[128 = 0]
[114 122  98 127  84 131 139 125 125 207 252 119 123 122 125  85 179 114
 153 116 120 154 124 105 109 137 118 125 121 123 139 123 122 114 132 158
 104 139 132 170 137 130 112 119 141 112 122 132 110 130 117 140 135 118
 131 108 114 151  85 124 129 112 120 138 124 137  70 129 125 133 112 149
 127 111 137 131 117 109 156 112 172  94 124 145 121  96  94 134 130 119
 127 115 126 108 146 140 116 144 140 103 147 128 116 111  73 121 142 149
 141 132 116 124 127 133   1 131 116 118  96 118 140 124 117 148 111 124
 114 124 111 103 142 106 144 161 135 128 129 147 115 141 130 129 147 113
 137 134 126 118 117 138 115 154 130 134 119 128 161 120 117 132 129 100
 108 140 126 128 119 128 186 109 128 118 155 116 128 158  92 173 148 108
 150 126 107 138 121 139 116 114 110 104  88 132 132 159 129 133 150 132
 110 137 129 143 144 142 123 165 153 120 139 140 122 137  96 120 150 120
  87 137 127 123 134 198 105 123 125 136 104 123 143 126 115 124 133 145
 121  75 103 111 125 165 137 135 138 138 122] : (95)
[110 114 108 128  92 130 137 129 121 199 207 118 124 125 124  84 208  94
 109 119 118 149 118 109 115 142 121 133 130 130 138 127 121 108 127 153
 121 132 138 155 126 133 113 127 129 123 124 135 117 126 125 142 129 118
 123 117 129 154  82 131 128 121 125 145 115 124  94 127 115 140 118 138
 133 126 139 122 122  90 140 126 144 147 129 131 124 116 105 129 131 128
 135 118 128 115 131 141 107 159 141 139 139 124 115 116  80 120 133 151
 130 134 136 133 128 134   1 128 117 123 108 125  99 120 122 140 122 127
 109 121 104 102 141 106 148 141 117 124 131 147 118 140 126 127 143  95
 139 136 139 115 110 132 116 144 125 123 119 146 148 122 117 125 126 101
 110 127 131 123 130 120 169 112 134 140 160 134 128 153  75 135 151  90
 134 129 100 158 121 144 118 130 114 125 131 123 130 151 113 139 158 145
 113 136 129 139 136 140 131 167 141 120 133 136 126 135 112 130 150 145
  90 118 123 120 134 168 121 127 138 129 124 120 136 126 115 124 135 127
 116  87 103 117 125 146 130 129 140 130 116] : (95)
[126 129 107 126 106 130 134 115 122 201 118 118 107 131 131  82 168 128
 177 118 123 149 131 111 101 136 124 129 134 119 137 129 127 116 138 134
 103 140 129 136 140 129 120 116 137 110 130 127 101 134 138 132 137 125
 135 109 114 147 109 116 137 109 123 127 140 141  43 122 127 120 121 138
 113 120 138 131 108 147 150 109 172 127 125 130 120 102  95 140 131 122
 120 115 119 111 145 134 139 127 114 104 139 123 131 113 115 127 151 143
 140 125 108 103 135 136  89 127 115 121 135 124 145 125 127 146  99 125
 124 121 122 114 135 121 136 171 122 129 128 146 111 150 136 146 139 125
 138 141 117 131 132 135 120 142 135 141 120 114 156 119 117 140 120 102
 114 141 130 125 136 132 183 113 124 110 122 126 130 153 132 165 127 114
 150 127 118 112 134 141 117 111 120  96  89 132 128 150 137 131 140 109
 116 136 134 143 141 135 116 147 157 128 153 128 115 141  54 127 142 106
 103 141 128 132 130 160 102 123 101 139 112 128 134 129 121 122 120 119
 126  77  82 107 132 157 148 137 139 143 133] : (95)
[138 123 136 151 162 119 130 122 119 122  40 119 140 124 133 159 172 132
  95 143 118 122 123 156 125 140 135 137 129 149 149 124 134 112 119 135
 156 113 139 122  95 123 172 122 131 127 135 123 136 115 147 183 132 141
 122 173 149 142 132 132 134 145 139 118 137 117 184 134 137 114 153 115
 112 135 135 113 125 103 107 149 106 135 126  97 129 138 140 130 124 155
 145 143 124 131  92 131 113 102 135 177 109 107 124 108 255 132 130 116
 107 131 146 126 112 125 255 131 153 117 151 126  27 106 103 141 111 144
 127 140 149 133 119 139 102 103 122 111 125 109 127 134 128 103 129 151
 136 120 115 148  96 105 150 120 129  93 131 130 108 122 130 103 123 136
 156 174 136 138 113 138 110 166 145 163 127  55 133 112 146  85 129 146
 123 135  95 108 135 131 141 129 141 124 142 125 124 150 114 133 124 110
 150 121 128 132 125  99 135 100 100 120 118 115 136 122 177 180 116 196
 137 108 129 143 127 102 165 139 144 136 159 128 116 128 126 128 122 144
 129 136 144 117 131  81 117 133 135 142 126] : (87)
[147 130 153 142 176 122 119 112 111 131   1 128 144 135 138 177 210 165
 108 145 127 108 125 150 128 143 141 150 139 144 150 132 145 119 114 105
 149 113 132 103  94 123 182 124 123 138 145 119 130 119 151 149 132 140
 124 176 150 137 141 132 142 146 140 112 143 117 177 118 126 101 158 108
 115 154 132 106 121 138  68 161 107 162 129  91 131 137 154 137 125 160
 138 148 121 137  96 124 141  68 120 204 110  95 135  96 255 130 125 102
 105 125 142 102 133 125 255 120 152 138 166 136  34 110 108 137 122 146
 143 131 160 152 112 146 105 102 128 123 122 118 126 135 137 105 119 152
 135 125 133 150 111  99 151 108 125 105 134 118 110 124 138 114 113 154
 171 123 139 133 131 131 135 170 132 149 102  67 131 106 193  73 128 155
 134 133 138  98 135 128 143 135 146 119 159 126 122 135 120 131 120 105
 147 120 135 131 120  83 137  70  97 124 122 100 131 118 160 176 119 195
 161 115 130 147 126  58 156 145 141 137 176 132 110 129 137 122 119 108
 135 136 124 105 138  71 136 144 137 150 129] : (87)
[168 128 131 144 191 119 144 116 118  87   1 127 148 129 144 221 167 159
 141 157 116 101 134 171 117 142 143 151 145 173 156 142 153 119 120  91
 167 120 143  94  80 120 206 134 132 111 154 117 109 113 167 159 152 144
 126 176 150 132 187 130 144 163 145 107 170 130 208 129 133  93 176 107
 117 145 138 107 119 173 108 144  73 192 127  72 127 155 145 145 125 163
 137 162 131 146  90 133 137  49  62 191  89  91 135 129 255 149 138  92
 114 124 156 117 118 114 255 126 170 137 176 134  56 111  98 121 113 143
 134 138 172 145  90 157  93 100 124  97 124 100 126 142 142 105 103 169
 129 108  95 164 106  92 167 106 143 106 134  93  95 122 127 108 133 173
 181 198 135 137 111 139  92 184 152 127  85  10 139  84 229  44 104 177
 126 133  75  78 154 126 163 122 154 110 101 126 117 126 128 147  99  58
 155 115 125 116 123  74 129  54  61 132 115  91 131 108 175 188  99 174
 163 109 137 156 123  70 166 151 120 136 175 121  95 133 124 125 115 124
 139 112 137  94 131  69 131  72 139 160 146] : (87)
[117 133  91 119  86 135 132 121 118 217 167 119 105 131 130  46 180 121
 175 106 128 153 131 100 102 137 121 126 131 105 134 125 125 115 136 148
  94 144 129 165 143 130 110 110 131 114 123 131  96 141 122 131 131 121
 140 102 111 146  85 123 135 102 118 136 125 142  27 120 123 130 110 147
 130 118 135 133 104 138 145 105 206 108 128 142 116  99  95 136 131 117
 120 109 115 110 153 131 130 142 135  68 145 130 123 108  63 120 149 152
 144 128 108 109 140 139   1 130 104 121 109 123 185 128 140 150 111 121
 123 115 111 111 143 112 149 175 121 140 128 158 111 156 131 161 145 117
 140 150 133 119 133 149 113 145 131 136 119 121 169 117 118 146 119  93
  97 112 134 119 145 124 191  93 115 114 141 160 127 160 114 191 140  99
 160 126 139 136 125 142 111 109 115  86  92 129 130 149 140 135 150 122
 110 139 135 145 147 152 118 166 169 128 155 138 114 151  39 113 158 104
  89 143 126 128 131 166  89 120 110 138  95 130 147 127 124 120 128 118
 126  83  71 113 133 171 146 158 136 137 126] : (95)
[139 138 122 125 154 130 120 110 114 165  20 123 112 141 139  87 184 157
 177 124 134 122 139 126 114 142 134 134 135 104 142 129 136 114 134  97
 101 129 130 131 118 123 160 114 127 127 139 120  97 137 150 137 130 139
 142 132 125 127 130 116 142 103 130 105 153 138  86 120 135  94 136 125
 101 145 131 121 106 179 116 120 187 161 130 118 117 126 118 140 127 135
 118 126 106 121 130 122 148  90 111 119 119 114 135 103 229 132 156 120
 128 121 100  94 135 137 255 129 134 127 160 131 156 124 132 149 105 140
 146 123 150 141 128 145 119 162 119 137 121 141 113 170 143 158 127 156
 142 146 116 139 142 126 131 117 139 116 129 107 144 117 125 144 101 137
 147 120 138 122 144 135 165 135 113 110  93  98 133 131 184 144 114 141
 156 135 150  91 143 144 130 118 139 101 115 127 120 136 148 116 126  78
 142 127 138 136 133 124 115 104 158 132 149 107 115 135  52 140 134 131
 140 143 129 153 123  90 117 129  94 140 124 139 131 130 130 122 108  88
 136 127  71 108 145 122 149 167 131 152 143] : (87)
[158 162 146 122 163 129 108  93 107 134   1 123 104 152 143 120 161 198
 187 122 144 119 144 118 111 138 141 135 148 105 140 132 151 135 125  68
  81 132 105  86 136 119 169 102 135 132 141 114  95 141 159 104 132 148
 154 156 122 121 140 106 160  94 125  90 169 138  76  99 137  63 136 124
  75 134 126 127 102 240  78 137 200 157 124 132 114  93 124 155 126 140
 108 132 109 123 152 104 217  52 120 107 124 106 163  70 255 129 148 108
 145 116  76  48 156 142 255 114 108 141 172 135 191 134 136 158  91 140
 174 124 159 169 125 151 112 182 147 147 116 139 113 177 153 150 121 176
 141 142 121 154 129 112 138 117 133 153 137  69 144 117 132 156 106 163
 169  70 133 127 147 141 212 137 106  86  69 112 126 120 236 172 120 183
 182 124 220  50 141 150 110  97 148  67  71 146 127 124 167 102 105  68
 141 121 148 150 132 112 108  58 159 136 166  94 101 161  28 140 143 116
 149 162 136 152 125  62  82 131  80 150 131 151 131 131 154 109 104  87
 144 104  39  87 158 129 174 201 129 167 139] : (87)
[ 96 102 100 138  80 126 151 139 132 193 255 112 126 110 117  87 167  74
  91 125 109 162 111 116 112 135 115 117 118 139 139 116 110 110 128 192
 135 132 145 186 131 135  92 130 139 109 111 140 130 124 111 178 132 114
 119 112 123 170  74 136 117 115 122 162  98 122 127 144 122 160 125 146
 139  99 140 129 129  31 178 120 136  73 125 135 126  98 104 124 130 122
 145 112 136 111 116 152  75 190 162 135 150 135  98 130  10 117 129 159
 126 137 148 164 111 130   1 138 125  96  80 114  70 109 112 146 119 125
  93 133  86  82 145  95 140 130 113 116 133 137 120 121 117 110 151 103
 138 126 121 111  98 140 114 162 123 107 114 166 141 120 113 114 143  70
  93 192 126 134 111 127 135 118 145 159 188 117 129 162  11 149 160  82
 113 130  48 159 117 128 120 128 104 128 118 121 131 179 103 150 162 164
 113 137 120 141 138 146 132 193 139 110 119 155 135 119 169 125 146 146
  69 104 123 111 137 227 137 123 155 130 118 112 136 124 105 134 140 186
 108  78 143 124 109 149 113 112 142 126 109] : (95)
[124 138  99 108 129 140 120 108 118 209  64 126  91 135 135  36 188 164
 207  98 142 142 140  84  97 136 128 130 139  83 134 126 136 117 136 108
  61 155 119 150 154 129 114 114 121 121 125 122  75 151 129  94 133 132
 147  94 104 129  73 107 140  85 113 121 145 151   4 107 127 107 109 152
 108 121 131 134 103 197 111 114 232 145 132 151 107  98  99 138 131  70
 103 108 102 104 181 111 166 116 140  85 147 127 138  88  87 113 151 147
 152 123  80  72 154 145  63 120  81 130 118 127 255 141 155 157 111 126
 151 112 117 139 146 127 148 217 132 151 124 166 104 181 144 182 145 123
 139 161 153 124 153 147 105 140 128 128 128  95 173 117 119 165 110 110
 110  56 137 114 165 119 229  80  93  72 101 174 126 168 161 230 134 116
 188 126 198 111 134 146 104  97 121  85  88 136 132 136 152 101 143 103
 115 137 146 151 152 155 117 136 204 138 161 136 102 173   1 115 165  82
 109 166 126 146 129 135  60 117  88 146  88 147 161 129 135 108 123  90
 132 102  33 106 150 183 171 206 131 146 129] : (95)
[126 110 110 147 116 124 158 140 137 159 238 111 124 107 126 126 155  86
 108 137 101 138 120 147 106 136 123 121 120 144 146 116 121 111 131 177
 159 126 152 173 104 128 142 136 142  95 124 133 127 121 129 222 142 130
 115 137 135 156 110 138 121 129 130 139 134 128 173 155 143 140 146 139
 127 106 139 125 123  71 180 113 107 110 126 106 121 134 111 127 126 133
 145 133 135 123 101 154  75 145 115 145 128 128 101 147 132 134 144 142
 117 136 155 174  91 126  71 146 155  95 108 114  54 104 107 137 101 133
 108 141 118  92 126 120 121 107 106 101 131 117 125 126 120 115 130 136
 135 114  91 129 103 123 136 142 140  83 121 147 126 119 116 104 144  99
 115 251 130 139  99 140 107 149 151 163 165  54 139 130 113 115 133 117
 110 137  18 127 137 127 144 119 117 127 102 117 123 168 107 155 134 109
 136 130 118 126 131 128 131 155 101 113 114 133 138 110 197 145 120 158
  99 101 127 135 130 182 158 132 169 130 130 106 121 127 100 136 133 177
 119 100 149 122 113 116 107  79 140 135 129] : (87)
[112 107 113 136  96 123 146 132 126 167 196 116 131 115 123 124 184  97
 101 131 112 149 116 125 114 139 118 132 126 153 144 122 130 111 124 174
 145 128 141 159 128 131 122 130 136 112 125 135 129 119 126 165 135 120
 119 132 133 160  93 135 125 130 127 146 116 122 139 135 118 142 131 135
 134 117 140 121 127  66 152 133 119 109 127 118 124 114 116 129 129 133
 143 126 135 117 114 148  96 156 149 164 136 127 114 107 117 122 128 146
 122 135 153 144 117 127   1 131 129 116 107 121  50 111 108 140 120 129
 103 131 105 102 137 106 132 120 119 114 131 132 117 123 122 108 143 126
 136 123 125 123  99 122 122 147 126 114 120 147 132 126 117 112 137  98
 114 164 129 133 115 127 150 129 148 148 158 107 129 140  79 121 152 102
 121 130  78 149 123 131 123 129 118 121 122 123 131 164 107 147 149 144
 119 132 125 136 136 127 135 157 116 117 118 142 133 119 164 139 139 165
  99 106 126 121 135 180 138 130 149 132 132 115 130 126 113 128 138 155
 116  76 138 116 116 131 118 113 142 131 117] : (95)
[113 131  95 118 106 138 129 123 123 219 155 123 104 125 130  32 182 122
 168 110 130 151 132 100 105 140 120 125 128 101 135 123 124 113 136 137
  89 147 130 162 136 127 114 113 129 118 121 129  88 140 125 139 130 123
 136 105 110 142  72 118 132 109 117 127 127 142  38 123 132 129 108 149
 123 115 135 133 113 143 141 106 200 113 129 141 109 103  93 134 130 117
 119 107 121 108 162 129 131 142 138  97 147 132 121 111  53 118 150 151
 138 126 105 113 137 141  11 131  98 118 102 120 188 122 141 151 108 123
 124 115 111 110 142 116 147 187 121 141 127 159 110 163 131 161 146 114
 138 153 139 117 136 138 109 147 132 125 121 127 170 117 120 147 121  95
 114 110 132 119 147 123 204  93 111  98 137 150 130 160 105 201 139  93
 165 129 137 131 126 143 114 107 112 109 102 128 128 149 133 120 154 124
 108 139 137 146 150 149 120 163 181 127 146 137 115 153  39 115 155 112
  89 145 125 134 130 177  93 120 116 139 100 132 150 127 120 119 129 111
 124  82  67 115 136 175 148 166 135 134 126] : (95)
[129 125 122 137 123 124 135 120 123 152 134 117 121 125 129 117 161 128
 129 130 118 144 124 129 110 139 124 131 131 140 145 122 129 122 127 144
 123 130 132 136 125 127 125 118 146 117 132 126 125 125 140 161 136 128
 131 142 124 145  95 125 136 117 129 125 135 129  99 127 133 121 130 133
 111 113 133 129 115 122 143 128 146 117 122 122 123 103 112 140 128 134
 134 129 126 120 125 137 132 123 133 130 135 118 126 106 179 127 138 138
 130 129 128 119 128 132 183 126 135 113 124 122  93 117 111 150 102 130
 125 130 130 122 134 120 118 134 127 117 126 125 120 140 130 119 138 138
 138 129 110 137 103 120 134 138 130 126 120 119 139 120 123 126 129 127
 133 157 130 137 117 137 166 133 137 133 138 101 129 134 118 142 138 133
 143 129  99 110 131 138 116 111 126 102  91 133 129 157 130 136 135 124
 121 128 130 141 135 122 124 125 126 122 135 127 123 129 143 151 137 149
 108 126 131 130 131 137 126 130 125 140 132 126 122 128 120 124 126 149
 125  81 110 104 129 132 136 130 136 147 126] : (95)
